Below are the code and all the weights of a small trained network. Each question names an input and a class and asks about switching units off, where a switched-off unit gives its printed mean instead of its output.

import numpy as np


def w(rows, s, z=0):
    codes = np.array(rows[::2]) - 128.0
    scale = np.full(codes.shape[1], s)
    scale[-1] = z or s
    return codes * scale


def f(y):
    return np.maximum(y, 0)


def log_softmax(a):
    a = a - a.max(-1, keepdims=True)
    return a - np.log(np.exp(a).sum(-1, keepdims=True))


def net(x, mask):
    res = np.array(x, float).reshape(1, 2) / 4 @ E
    y = f(res @ A[0][:, :-1].T + A[0][:, -1])
    res = res + np.where(mask, y, B[0][:, -1]) @ B[0][:, :-1]
    return log_softmax(res[-1] @ U[:, :-1].T + U[:, -1])


A, B = {}, {}
E = w([
[128,192,240,130,59,151,4,114,126,209],'x0',
[120,236,186,243,121,95,186,28,166,140],'x1',
],0.013)
A[0] = w([
[134,132,61,126,128,155,159,100,136,103,200],'n0',
[146,179,165,90,54,154,21,128,126,205,134],'n1',
[172,83,138,106,109,149,203,152,124,107,119],'n2',
[110,130,206,108,103,140,29,121,125,150,72],'n3',
[98,87,72,122,164,134,245,108,132,79,78],'n4',
[171,189,143,187,131,111,170,38,167,155,101],'n5',
[137,108,127,140,122,112,170,153,121,152,235],'n6',
[167,114,123,92,140,121,231,163,130,117,93],'n7',
[147,74,109,83,119,158,106,203,105,168,121],'n8',
[155,80,102,70,116,137,97,160,130,163,93],'n9',
[148,133,146,112,107,141,101,102,144,130,250],'n10',
[123,186,154,164,128,133,210,79,123,126,131],'n11',
[142,83,119,56,138,118,54,206,128,90,126],'n12',
],0.011,0.013)
B[0] = w([
[109,130,112,103,172,104,70,158,124,98,215],'n0',
[173,118,99,152,173,90,123,235,115,116,244],'n1',
[111,124,125,148,147,94,145,166,133,126,184],'n2',
[193,75,88,191,113,98,133,196,157,146,198],'n3',
[202,72,120,159,106,107,89,245,140,193,244],'n4',
[121,102,123,117,14,159,195,101,105,132,239],'n5',
[77,195,171,95,250,135,37,115,114,13,211],'n6',
[191,147,120,174,133,112,132,170,128,116,194],'n7',
[122,152,148,141,46,148,155,70,123,101,229],'n8',
[84,102,120,156,54,139,188,128,125,140,200],'n9',
[55,144,143,53,245,133,49,109,133,34,211],'n10',
[88,116,134,141,53,150,155,108,121,116,224],'n11',
[97,148,151,136,61,152,178,49,123,138,248],'n12',
],0.015,0.018)
U = w([
[198,88,126,164,157,48,93,231,131,105,75],'0',
[51,119,182,137,31,157,186,108,109,100,169],'1',
[39,170,204,71,249,111,46,145,115,35,255],'2',
[170,138,125,118,146,126,144,109,166,194,70],'3',
[174,145,181,82,149,128,128,114,167,198,77],'4',
[171,84,162,152,187,145,152,66,136,167,75],'5',
[126,138,173,108,163,119,141,130,145,201,68],'6',
[138,141,160,79,158,76,125,97,149,204,71],'7',
],0.011,0.0067)

Each question gives the input, the list of numbers given to net, and the class t.
The units are the neurons (one row each of A and B). Each row of codes is followed by its name. A weight is (code - 128) times the scale printed after its matrix; where a second scale follows, it is the last column's (A, B and U).
mask holds one flag per neuron, in row order. A switched-off neuron (its flag False) gives its mean, the last column of its row in B, instead of its output. The means were averaged over made-up inputs and are rounded, as every weight is.
A unit's drop is (log p(t) with every unit on - log p(t) with that unit switched off) / (log p(t) with every unit on - log p(t) with every unit switched off).
The circuit of an input: a set's keep is (log p(t) with only the set's units on - log p(t) with every unit switched off) / (log p(t) with every unit on - log p(t) with every unit switched off). Starting from the 12 units with the biggest drops (on a tie, the unit counted first), units are removed one at a time, each time the one whose removal leaves the highest keep (on an exact tie, the one counted first), for as long as the keep stays at least 0.8.
units of the circuit, in order: the units of the circuit, biggest drop first
k most important neurons: the k neurons with the biggest drops, biggest first
drop of u: that unit's drop, to one decimal
input [-5,-8], class 1: units of the circuit, in order -> n12
input [2,-3], class 2: units of the circuit, in order -> n5, n4
input [2,3], class 2: units of the circuit, in order -> n12, n4
input [4,-5], class 1: 3 most important neurons -> n12, n4, n8
input [6,6], class 0: 4 most important neurons -> n1, n3, n12, n8
input [-6,-7], class 1: 3 most important neurons -> n12, n8, n1
input [7,-8], class 1: 2 most important neurons -> n12, n8
input [3,-2], class 2: 2 most important neurons -> n4, n10
input [4,4], class 0: 3 most important neurons -> n1, n12, n8
input [4,2], class 0: 3 most important neurons -> n3, n1, n6
input [2,-1], class 2: drop of n4 -> 0.2
input [-6,4], class 0: drop of n4 -> 0.1
input [-6,3], class 0: drop of n4 -> 0.3
input [6,4], class 0: units of the circuit, in order -> n1
